Below is a small trained network, with its code and all its weights. Each question gives an input and a class and asks what happens when units are switched off, that is, made to give their printed mean instead of their output.

import numpy as np


def w(rows, s, z=0):
    codes = np.array(rows[::2]) - 128.0
    scale = np.full(codes.shape[1], s)
    scale[-1] = z or s
    return codes * scale


def f(y):
    return np.maximum(y, 0)


def log_softmax(a):
    a = a - a.max(-1, keepdims=True)
    return a - np.log(np.exp(a).sum(-1, keepdims=True))


def net(x, mask):
    res = np.array(x, float).reshape(1, 6) / 4 @ E
    y = f(res @ A[0][:, :-1].T + A[0][:, -1])
    res = res + np.where(mask, y, B[0][:, -1]) @ B[0][:, :-1]
    return log_softmax(res[-1] @ U[:, :-1].T + U[:, -1])


A, B = {}, {}
E = w([
[116,185,27,148,140,129,151],'x0',
[105,198,158,174,52,174,77],'x1',
[174,218,126,95,150,123,173],'x2',
[182,138,94,161,135,122,169],'x3',
[39,133,149,254,175,107,134],'x4',
[126,75,153,148,188,234,158],'x5',
],0.0085)
A[0] = w([
[83,127,64,177,171,52,168,232],'n1',
[109,174,199,190,37,159,31,186],'n2',
[123,137,90,213,187,183,161,212],'n3',
[171,165,51,61,85,118,155,169],'n4',
[166,67,107,50,152,98,154,219],'n5',
[191,212,43,94,151,106,198,252],'n6',
[143,168,157,82,2,129,89,212],'n7',
[75,39,170,168,166,198,113,204],'n8',
[126,50,209,154,208,212,137,209],'n9',
[115,132,172,161,30,128,24,163],'n10',
[76,157,110,142,67,63,93,237],'n11',
[176,20,151,103,122,128,118,128],'n12',
[158,31,139,99,193,148,189,149],'n13',
[177,127,136,12,71,154,67,199],'n14',
[44,109,120,145,94,39,42,215],'n15',
[192,193,66,148,154,140,227,196],'n16',
],0.0073,0.0042)
B[0] = w([
[126,113,83,240,232,102,106,225],'n1',
[158,152,193,167,92,213,56,234],'n2',
[44,174,110,185,188,229,187,237],'n3',
[101,247,132,76,111,60,116,204],'n4',
[148,104,110,91,74,2,174,222],'n5',
[110,226,69,119,122,63,136,241],'n6',
[176,159,177,124,53,90,73,218],'n7',
[113,63,186,87,187,181,164,248],'n8',
[84,83,154,20,124,229,251,254],'n9',
[147,75,192,177,25,186,46,214],'n10',
[152,111,134,206,136,89,73,209],'n11',
[157,66,136,105,68,108,139,196],'n12',
[167,89,88,80,92,105,226,216],'n13',
[160,153,210,24,57,93,109,234],'n14',
[160,59,144,201,170,99,97,225],'n15',
[109,190,70,144,116,112,153,221],'n16',
],0.0062,0.0085)
U = w([
[154,4,113,72,113,126,181,100],'0',
[102,32,107,190,180,167,57,119],'1',
[105,210,3,187,158,127,148,55],'2',
[163,131,184,158,41,161,1,125],'3',
[147,115,140,156,212,22,105,252],'4',
[144,201,120,46,94,67,116,83],'5',
[71,144,181,109,179,234,177,171],'6',
],0.0075,0.0015)

Each question gives the input, the list of numbers given to net, and the class t.
The units are the neurons (one row each of A and B). Each row of codes is followed by its name. A weight is (code - 128) times the scale printed after its matrix; where a second scale follows, it is the last column's (A, B and U).
mask holds one flag per neuron, in row order. A switched-off neuron (its flag False) gives its mean, the last column of its row in B, instead of its output. The means were averaged over made-up inputs and are rounded, as every weight is.
A unit's drop is (log p(t) with every unit on - log p(t) with that unit switched off) / (log p(t) with every unit on - log p(t) with every unit switched off).
The circuit of an input: a set's keep is (log p(t) with only the set's units on - log p(t) with every unit switched off) / (log p(t) with every unit on - log p(t) with every unit switched off). Starting from the 12 units with the biggest drops (on a tie, the unit counted first), units are removed one at a time, each time the one whose removal leaves the highest keep (on an exact tie, the one counted first), for as long as the keep stays at least 0.8.
units of the circuit, in order: the units of the circuit, biggest drop first
most important unit: the unit with the biggest drop
top k neurons: the k neurons with the biggest drops, biggest first
drop of u: that unit's drop, to one decimal
input [3,-5,6,8,-3,-1], class 2: most important unit : n16
input [-5,3,1,-5,-4,6], class 0: units of the circuit, in order : n9, n3, n12
input [-1,4,-8,-2,4,5], class 6: top 2 neurons : n9, n8
input [4,6,-1,5,6,1], class 1: top 3 neurons : n6, n4, n2
input [-2,-1,-7,3,3,-7], class 1: top 3 neurons : n14, n15, n1
input [1,0,2,-1,4,-6], class 4: units of the circuit, in order : n15, n1
input [8,-4,5,-2,-2,-3], class 2: top 2 neurons : n1, n16
input [3,7,4,-6,-6,8], class 3: units of the circuit, in order : n7, n2
input [-6,0,0,7,7,-1], class 6: units of the circuit, in order : n9, n5
input [5,-4,6,5,-3,-1], class 2: units of the circuit, in order : n16, n6
input [7,-8,-7,-8,-2,-3], class 4: top 2 neurons : n9, n1
input [-2,-1,-4,-7,0,2], class 0: top 2 neurons : n3, n9
input [2,4,-8,3,7,-6], class 1: top 3 neurons : n1, n15, n14
input [4,-5,-5,5,2,2], class 2: most important unit : n1
input [-1,6,-8,-7,4,8], class 6: top 2 neurons : n9, n8
input [0,-4,-5,8,6,-3], class 1: drop of n10 : -0.3
input [-1,-1,-8,7,-4,-6], class 3: drop of n13 : 0.2
input [-4,2,-5,1,7,6], class 6: drop of n9 : 0.2
input [-6,-3,8,2,-2,2], class 5: drop of n6 : 0.1
input [6,0,4,-2,-5,5], class 5: top neuron : n1
